Below is a small trained network, with its code and all its weights. Each question gives an input and a target symbol and asks what happens when units are switched off, that is, made to give their printed mean instead of their output.

import numpy as np


def w(rows, s, z=0):
    codes = np.array(rows[::2]) - 128.0
    scale = np.full(codes.shape[1], s)
    scale[-1] = z or s
    return codes * scale


def norm(h):
    return h / np.sqrt((h * h).mean(-1, keepdims=True) + 1e-5)


def f(y):
    return y / 2 * (1 + np.tanh(0.7978845608 * (y + 0.044715 * y**3)))


def softmax(a):
    e = np.exp(a - a.max(-1, keepdims=True))
    return e / e.sum(-1, keepdims=True)


def log_softmax(a):
    a = a - a.max(-1, keepdims=True)
    return a - np.log(np.exp(a).sum(-1, keepdims=True))


def net(x, mask):
    ids = ['ΛΦΨαβδζθτ'.index(c) for c in x.split()]
    T = len(ids)
    res = E[ids] + P[:T]
    u = 0
    for l in range(2):
        r = norm(res)
        for j in range(2):
            rows = slice(4 * j, 4 * j + 4)
            q, k, v = (r @ M[l][rows].T for M in (Q, K, V))
            z = softmax(np.where(np.tri(T) > 0, q @ k.T / 4**0.5, -1e9)) @ v
            o = O[l][rows]
            res = res + np.where(mask[u + j], z, o[:, -1]) @ o[:, :-1]
        u += 2
        y = f(norm(res) @ A[l][:, :-1].T + A[l][:, -1])
        res = res + np.where(mask[u : u + 8], y, B[l][:, -1]) @ B[l][:, :-1]
        u += 8
    return log_softmax(norm(res)[-1] @ U[:, :-1].T + U[:, -1])


Q, K, V, O, A, B = {}, {}, {}, {}, {}, {}
E = w([
[93,173,55],'Λ',
[154,48,254],'Φ',
[74,124,197],'Ψ',
[92,26,44],'α',
[52,164,191],'β',
[58,103,216],'δ',
[114,214,115],'ζ',
[59,96,202],'θ',
[211,108,177],'τ',
],0.0079)
P = w([
[99,72,77],'0',
[200,147,254],'1',
[217,155,246],'2',
[216,145,233],'3',
[223,137,225],'4',
[215,137,201],'5',
[222,126,205],'6',
[218,115,190],'7',
[217,109,178],'8',
[222,107,162],'9',
[224,108,181],'10',
[218,95,177],'11',
[215,87,184],'12',
[211,79,172],'13',
],0.0037)
Q[0] = w([
[254,87,124],'L0H0',
[235,101,98],'L0H0',
[154,153,113],'L0H0',
[137,144,148],'L0H0',
[53,166,54],'L0H1',
[105,63,225],'L0H1',
[119,66,213],'L0H1',
[116,186,175],'L0H1',
],0.0093)
K[0] = w([
[34,199,187],'L0H0',
[67,202,149],'L0H0',
[96,158,61],'L0H0',
[101,80,88],'L0H0',
[165,255,206],'L0H1',
[155,54,107],'L0H1',
[143,59,60],'L0H1',
[63,100,141],'L0H1',
],0.0084)
V[0] = w([
[50,115,95],'L0H0',
[158,159,77],'L0H0',
[110,71,72],'L0H0',
[62,202,148],'L0H0',
[69,43,109],'L0H1',
[71,163,123],'L0H1',
[178,2,38],'L0H1',
[68,40,96],'L0H1',
],0.0058)
O[0] = w([
[85,164,91,78],'L0H0',
[121,81,214,3],'L0H0',
[136,88,122,10],'L0H0',
[40,72,146,189],'L0H0',
[139,92,64,234],'L0H1',
[55,164,148,94],'L0H1',
[202,164,2,182],'L0H1',
[113,76,18,224],'L0H1',
],0.0048,0.0019)
A[0] = w([
[27,124,106,190],'L0N0',
[158,119,142,2],'L0N1',
[64,197,228,190],'L0N2',
[195,154,164,84],'L0N3',
[170,222,58,77],'L0N4',
[147,3,157,148],'L0N5',
[83,60,207,176],'L0N6',
[139,31,134,68],'L0N7',
],0.0054,0.0034)
B[0] = w([
[248,148,189,153],'L0N0',
[27,200,117,95],'L0N1',
[246,100,62,254],'L0N2',
[53,93,172,135],'L0N3',
[114,255,197,128],'L0N4',
[150,255,55,187],'L0N5',
[180,150,114,213],'L0N6',
[93,204,78,129],'L0N7',
],0.0047,0.0037)
Q[1] = w([
[163,138,160],'L1H0',
[64,136,143],'L1H0',
[106,89,64],'L1H0',
[128,125,166],'L1H0',
[165,84,146],'L1H1',
[147,155,138],'L1H1',
[5,145,142],'L1H1',
[68,140,139],'L1H1',
],0.017)
K[1] = w([
[98,155,84],'L1H0',
[214,109,120],'L1H0',
[127,145,254],'L1H0',
[144,152,80],'L1H0',
[142,108,44],'L1H1',
[80,119,125],'L1H1',
[195,140,188],'L1H1',
[149,171,189],'L1H1',
],0.014)
V[1] = w([
[41,71,200],'L1H0',
[114,238,159],'L1H0',
[132,114,210],'L1H0',
[80,82,155],'L1H0',
[158,143,106],'L1H1',
[106,109,31],'L1H1',
[120,111,61],'L1H1',
[254,128,222],'L1H1',
],0.0085)
O[1] = w([
[140,15,160,86],'L1H0',
[214,138,102,53],'L1H0',
[207,22,155,137],'L1H0',
[118,39,211,113],'L1H0',
[182,150,44,154],'L1H1',
[66,133,63,253],'L1H1',
[107,181,67,221],'L1H1',
[255,115,164,72],'L1H1',
],0.0047,0.0038)
A[1] = w([
[148,141,24,147],'L1N0',
[143,115,144,150],'L1N1',
[209,84,151,254],'L1N2',
[150,104,195,90],'L1N3',
[110,217,141,104],'L1N4',
[36,103,130,176],'L1N5',
[98,255,124,85],'L1N6',
[108,212,159,112],'L1N7',
],0.0099,0.0036)
B[1] = w([
[113,66,164,254],'L1N0',
[106,128,81,137],'L1N1',
[21,166,89,234],'L1N2',
[74,73,106,151],'L1N3',
[134,42,92,182],'L1N4',
[133,255,188,173],'L1N5',
[151,26,92,240],'L1N6',
[146,69,81,169],'L1N7',
],0.0075,0.005)
U = w([
[9,118,26,123],'Λ',
[201,43,51,156],'Φ',
[70,200,165,132],'Ψ',
[115,141,91,2],'α',
[27,1,229,141],'β',
[64,203,164,119],'δ',
[197,100,213,155],'ζ',
[32,208,124,110],'θ',
[245,246,97,159],'τ',
],0.0093,0.0034)

Each question gives the input, a string of symbols that net reads in full, and the target symbol t.
The units are the heads (4 rows each of Q, K, V and O) and the neurons (one row each of A and B). Each row of codes is followed by its name. A weight is (code - 128) times the scale printed after its matrix; where a second scale follows, it is the last column's (O, A, B and U).
mask holds one flag per unit, layer by layer, with each layer's heads first. A switched-off unit (its flag False) gives its mean, the last column of its rows in O or B, instead of its output. The means were averaged over made-up inputs and are rounded, as every weight is.
A unit's drop is (log p(t) with every unit on - log p(t) with that unit switched off) / (log p(t) with every unit on - log p(t) with every unit switched off).
The circuit of an input: a set's keep is (log p(t) with only the set's units on - log p(t) with every unit switched off) / (log p(t) with every unit on - log p(t) with every unit switched off). Starting from the 12 units with the biggest drops (on a tie, the unit counted first), units are removed one at a time, each time the one whose removal leaves the highest keep (on an exact tie, the one counted first), for as long as the keep stays at least 0.8.
circuit, biggest first: the units of the circuit, biggest drop first
most important unit: the unit with the biggest drop
top k neurons: the k neurons with the biggest drops, biggest first
k most important neurons of layer l: the k neurons of layer l with the biggest drops, biggest first
heads that matter: for each layer, one digit per head in row order, 1 if its drop is at least 0.15 and else 0, layers parted by /
input ζ Λ Λ Λ τ Λ, target ζ: heads that matter	11 / 01
input δ Ψ β β α β ζ Φ β Φ Λ τ δ, target Φ: most important unit	L0N0
input ζ Λ τ Φ Ψ β Ψ ζ τ β, target ζ: circuit, biggest first	[L1H1 L0H1]
input τ Λ β θ, target τ: heads that matter	00 / 01
input Φ β τ τ Λ β ζ β β δ τ Ψ, target Φ: top 3 neurons	[L0N5 L0N7 L0N0]
input Λ Λ Φ, target Λ: heads that matter	00 / 11
input ζ Φ θ β β β δ Φ τ τ θ ζ τ, target ζ: heads that matter	01 / 01
input τ α θ Λ θ, target Φ: top 2 neurons	[L1N2 L1N0]
input α β τ, target Λ: heads that matter	00 / 01
input β δ θ δ τ, target β: heads that matter	11 / 10
input Φ α θ τ β θ, target Φ: 3 most important neurons of layer 1	[L1N2 L1N6 L1N0]
input β θ α τ, target Λ: heads that matter	00 / 00
input θ β β β Ψ, target θ: circuit, biggest first	[L1H1 L1N5]
input β δ Λ β τ β β Φ β ζ β, target β: heads that matter	11 / 11
input θ τ δ, target θ: top 2 neurons	[L1N5 L0N2]
input β β ζ, target β: most important unit	L0H1
input ζ δ θ, target ζ: top 2 neurons	[L0N2 L0N0]
input ζ α Ψ τ ζ Λ β δ τ β β Λ β, target Φ: 2 most important neurons of layer 0	[L0N4 L0N2]
input τ Λ β τ τ β, target τ: circuit, biggest first	[L1H1 L1H0]
input τ τ Ψ Ψ ζ δ δ β Λ τ, target τ: heads that matter	01 / 01
input Ψ θ ζ τ α τ Ψ, target Φ: heads that matter	00 / 10
input ζ τ δ δ τ θ β Φ, target ζ: heads that matter	01 / 01
input β θ ζ Φ ζ, target β: heads that matter	11 / 00
input ζ β θ τ Ψ β, target ζ: circuit, biggest first	[L1H1]
input θ Φ θ Λ Λ θ β τ Φ Ψ τ β, target θ: circuit, biggest first	[L1H1 L0H1 L1N5 L0N2]
input τ β β Λ τ α θ Λ τ Φ θ τ δ δ, target Φ: top 2 neurons	[L1N2 L1N0]
input β β β, target β: heads that matter	11 / 10
input τ Φ β Λ β β Λ, target τ: circuit, biggest first	[L1H1 L1H0 L0H1 L0N2]
input τ β β τ τ β β β β τ ζ ζ, target τ: heads that matter	00 / 11
input Φ Λ β Λ β Λ α τ τ Λ β, target Φ: heads that matter	00 / 11
